Here is a tiny trained network, its code and every weight. The questions are about switching its units off for an input and a target symbol, where a switched-off unit gives its printed mean instead of its output.

import numpy as np


def w(rows, s, z=0):
    codes = np.array(rows[::2]) - 128.0
    scale = np.full(codes.shape[1], s)
    scale[-1] = z or s
    return codes * scale


def softmax(a):
    e = np.exp(a - a.max(-1, keepdims=True))
    return e / e.sum(-1, keepdims=True)


def log_softmax(a):
    a = a - a.max(-1, keepdims=True)
    return a - np.log(np.exp(a).sum(-1, keepdims=True))


def net(x, mask):
    ids = ['ΘΩαεξτφψ'.index(c) for c in x.split()]
    T = len(ids)
    res = E[ids] + P[:T]
    u = 0
    for l in range(3):
        r = res
        for j in range(3):
            rows = slice(3 * j, 3 * j + 3)
            q, k, v = (r @ M[l][rows].T for M in (Q, K, V))
            z = softmax(np.where(np.tri(T) > 0, q @ k.T / 3**0.5, -1e9)) @ v
            o = O[l][rows]
            res = res + np.where(mask[u + j], z, o[:, -1]) @ o[:, :-1]
        u += 3
    return log_softmax(res[-1] @ U[:, :-1].T + U[:, -1])


Q, K, V, O = {}, {}, {}, {}
E = w([
[136,138,79,88,46,34,172],'Θ',
[119,85,141,125,136,141,6],'Ω',
[101,122,86,190,114,164,103],'α',
[116,34,64,139,159,120,69],'ε',
[159,164,212,148,131,151,133],'ξ',
[196,183,137,162,148,105,55],'τ',
[67,150,113,203,124,103,135],'φ',
[214,111,200,127,189,108,96],'ψ',
],0.02)
P = w([
[104,10,222,90,2,225,155],'0',
[97,2,200,60,89,157,87],'1',
[131,17,178,89,104,154,106],'2',
[122,60,180,118,123,175,155],'3',
[105,115,196,144,155,177,173],'4',
[113,149,200,172,166,169,192],'5',
[100,185,212,206,209,130,178],'6',
[127,104,227,98,171,103,246],'7',
[126,138,214,162,172,116,219],'8',
],0.0045)
Q[0] = w([
[145,183,108,137,168,122,244],'0.h0',
[184,110,201,92,184,164,121],'0.h0',
[130,170,203,126,200,193,118],'0.h0',
[131,115,111,97,69,160,127],'0.h1',
[209,65,118,156,255,158,161],'0.h1',
[211,108,204,62,171,100,207],'0.h1',
[219,187,148,85,181,160,149],'0.h2',
[83,207,93,124,75,222,140],'0.h2',
[91,182,97,182,140,131,105],'0.h2',
],0.0093)
K[0] = w([
[135,95,209,33,35,56,162],'0.h0',
[243,107,183,123,196,204,48],'0.h0',
[149,131,177,190,237,201,148],'0.h0',
[216,64,81,130,106,116,2],'0.h1',
[229,197,147,144,131,28,206],'0.h1',
[20,52,140,61,77,56,107],'0.h1',
[208,92,232,126,162,241,34],'0.h2',
[8,97,34,158,103,213,49],'0.h2',
[8,192,187,213,176,130,133],'0.h2',
],0.0056)
V[0] = w([
[110,189,139,73,127,83,100],'0.h0',
[152,109,98,201,63,126,134],'0.h0',
[91,104,184,175,149,137,39],'0.h0',
[188,141,76,98,112,123,157],'0.h1',
[193,169,132,192,128,133,148],'0.h1',
[91,103,119,129,123,54,182],'0.h1',
[170,186,194,115,45,98,104],'0.h2',
[141,157,80,50,129,254,91],'0.h2',
[161,132,186,176,112,145,127],'0.h2',
],0.0075)
O[0] = w([
[118,130,81,167,106,77,108,126],'0.h0',
[137,111,126,66,85,255,190,164],'0.h0',
[156,90,171,202,144,205,186,253],'0.h0',
[122,157,95,48,178,89,182,60],'0.h1',
[213,147,155,97,132,225,111,92],'0.h1',
[164,138,110,185,199,93,83,59],'0.h1',
[147,178,113,161,47,129,167,219],'0.h2',
[147,163,171,33,10,102,187,58],'0.h2',
[62,84,153,101,105,138,42,149],'0.h2',
],0.0061,0.005)
Q[1] = w([
[51,95,135,106,148,168,128],'1.h0',
[243,190,97,131,156,130,158],'1.h0',
[129,61,179,143,202,189,110],'1.h0',
[156,142,137,217,126,70,134],'1.h1',
[147,162,118,192,114,124,196],'1.h1',
[134,116,127,140,137,172,254],'1.h1',
[127,65,202,113,181,140,126],'1.h2',
[62,84,123,150,58,127,100],'1.h2',
[197,168,88,93,198,164,119],'1.h2',
],0.0092)
K[1] = w([
[80,107,170,115,202,186,94],'1.h0',
[126,100,130,81,82,6,101],'1.h0',
[170,119,118,171,231,135,114],'1.h0',
[185,179,111,188,155,105,141],'1.h1',
[119,207,119,152,142,59,159],'1.h1',
[106,154,95,146,69,56,184],'1.h1',
[112,97,133,157,56,60,150],'1.h2',
[95,135,145,151,153,89,156],'1.h2',
[140,71,134,112,86,117,95],'1.h2',
],0.011)
V[1] = w([
[30,181,112,165,108,179,95],'1.h0',
[195,106,147,134,134,148,31],'1.h0',
[222,119,254,149,211,190,155],'1.h0',
[146,169,112,146,112,31,168],'1.h1',
[100,135,133,95,101,95,132],'1.h1',
[93,188,118,181,132,123,200],'1.h1',
[164,81,65,86,96,75,30],'1.h2',
[75,144,118,165,166,174,45],'1.h2',
[112,73,91,134,122,232,31],'1.h2',
],0.0073)
O[1] = w([
[121,152,191,124,114,156,224,156],'1.h0',
[110,177,133,157,103,42,227,237],'1.h0',
[150,57,94,201,113,126,254,141],'1.h0',
[33,133,148,143,226,211,75,1],'1.h1',
[110,138,192,155,123,178,113,94],'1.h1',
[177,183,174,102,209,90,30,22],'1.h1',
[142,117,44,176,110,17,147,184],'1.h2',
[33,142,158,153,119,128,184,140],'1.h2',
[42,147,124,89,134,83,199,239],'1.h2',
],0.0058,0.005)
Q[2] = w([
[95,119,161,100,3,187,91],'2.h0',
[183,115,70,82,157,186,104],'2.h0',
[234,140,139,111,214,189,153],'2.h0',
[104,186,79,210,109,21,133],'2.h1',
[161,78,163,145,130,200,209],'2.h1',
[127,36,212,119,216,162,75],'2.h1',
[186,152,18,116,247,152,86],'2.h2',
[182,59,111,91,80,168,171],'2.h2',
[197,101,125,176,82,94,49],'2.h2',
],0.0074)
K[2] = w([
[132,115,46,216,126,180,157],'2.h0',
[160,95,203,89,2,184,93],'2.h0',
[130,104,140,29,78,109,53],'2.h0',
[139,116,128,41,90,116,103],'2.h1',
[11,134,168,107,166,133,156],'2.h1',
[114,195,122,178,178,154,123],'2.h1',
[172,12,165,126,100,152,101],'2.h2',
[164,126,208,102,168,115,170],'2.h2',
[81,142,142,112,120,112,79],'2.h2',
],0.0085)
V[2] = w([
[122,50,207,201,174,135,167],'2.h0',
[152,39,59,64,145,173,170],'2.h0',
[47,183,89,194,173,166,142],'2.h0',
[114,66,172,56,93,96,141],'2.h1',
[49,126,148,179,184,156,147],'2.h1',
[138,73,177,128,180,98,157],'2.h1',
[218,195,199,189,124,55,164],'2.h2',
[134,66,254,120,148,117,119],'2.h2',
[116,165,95,219,98,190,145],'2.h2',
],0.0072)
O[2] = w([
[169,140,127,189,159,157,156,190],'2.h0',
[168,95,147,89,159,95,117,122],'2.h0',
[128,91,121,109,159,200,143,108],'2.h0',
[136,144,128,90,126,113,127,253],'2.h1',
[101,181,99,168,147,123,105,84],'2.h1',
[133,147,125,145,132,82,132,84],'2.h1',
[133,172,96,86,97,84,63,106],'2.h2',
[128,109,145,150,143,125,4,92],'2.h2',
[100,95,134,67,156,188,102,115],'2.h2',
],0.011,0.0061)
U = w([
[230,138,37,192,156,93,137,148],'Θ',
[2,128,227,178,52,43,158,2],'Ω',
[120,41,139,83,230,54,135,135],'α',
[111,140,94,161,144,171,116,167],'ε',
[91,90,61,108,133,99,95,77],'ξ',
[206,136,199,128,119,147,44,209],'τ',
[137,101,170,40,124,198,192,88],'φ',
[149,248,36,53,39,148,144,223],'ψ',
],0.0055,0.0054)

Each question gives the input, a string of symbols that net reads in full, and the target symbol t.
The units are the heads (3 rows each of Q, K, V and O). Each row of codes is followed by its name. A weight is (code - 128) times the scale printed after its matrix; where a second scale follows, it is the last column's (O and U).
mask holds one flag per head, layer by layer. A switched-off head (its flag False) gives its mean, the last column of its rows in O, instead of its output. The means were averaged over made-up inputs and are rounded, as every weight is.
A unit's drop is (log p(t) with every unit on - log p(t) with that unit switched off) / (log p(t) with every unit on - log p(t) with every unit switched off).
The circuit of an input: a set's keep is (log p(t) with only the set's units on - log p(t) with every unit switched off) / (log p(t) with every unit on - log p(t) with every unit switched off). Starting from all 9 units, units are removed one at a time, each time the one whose removal leaves the highest keep (on an exact tie, the one counted first), for as long as the keep stays at least 0.8.
units of the circuit, in order: the units of the circuit, biggest drop first
most important unit: the unit with the biggest drop
heads that matter: for each layer, one digit per head in row order, 1 if its drop is at least 0.15 and else 0, layers parted by /
drop of u: that unit's drop, to one decimal
input Ω α ξ Ω Θ Ω α, target ε: units of the circuit, in order	(1.h1 2.h1 2.h0 0.h0)
input Ω ε Θ Ω Ω Θ, target Ω: units of the circuit, in order	(1.h2)
input ε τ α, target ψ: units of the circuit, in order	(2.h2 1.h1 1.h0 0.h0)
input α ε Ω Ω, target α: units of the circuit, in order	(2.h0 0.h2 2.h2 1.h2)
input ε Ω Ω τ ε, target ψ: units of the circuit, in order	(2.h2 1.h1 1.h0)
input τ α Θ Ω ψ ε, target ξ: heads that matter	101 / 100 / 101
input τ Ω φ Ω Ω τ, target ψ: units of the circuit, in order	(2.h2 1.h2 1.h0)
input φ ξ Θ ξ Θ α φ, target ε: heads that matter	001 / 011 / 100
input α ψ ε, target Θ: units of the circuit, in order	(1.h0 2.h0)
input ξ Ω Θ ψ, target α: units of the circuit, in order	(1.h0 0.h0 0.h1 2.h1)
input Ω α Ω τ α, target ψ: units of the circuit, in order	(2.h2 2.h1 1.h0 1.h2)
input α Θ Ω α Ω ξ ξ, target Ω: units of the circuit, in order	(2.h0 0.h0 1.h0)
input Ω Ω Θ φ φ, target φ: units of the circuit, in order	(2.h0 2.h1 1.h0)
input Ω φ ξ Ω, target ε: units of the circuit, in order	(2.h0 1.h2 2.h1 0.h2)
input Ω ψ ξ, target Θ: most important unit	1.h0
input Ω ξ Ω, target τ: units of the circuit, in order	(2.h2 0.h0)
input Ω α Ω Ω Θ Ω Ω Ω τ, target τ: heads that matter	101 / 110 / 000
input Ω φ Ω Ω, target ε: heads that matter	011 / 001 / 111
input α Ω Θ ξ Ω Ω, target Θ: heads that matter	100 / 111 / 000
input α Ω τ Ω Ω Ω α, target φ: most important unit	2.h0
input Ω Ω ψ ψ φ α ψ Ω α, target Θ: heads that matter	110 / 100 / 100
input τ ξ Ω Ω φ, target ε: heads that matter	001 / 001 / 110
input α α ξ Θ Ω Ω Θ ξ, target τ: drop of 0.h1	2.6
input Θ α Θ, target φ: drop of 0.h2	0.4
input ξ Ω ψ Θ Ω Ω, target Θ: drop of 2.h0	0.1
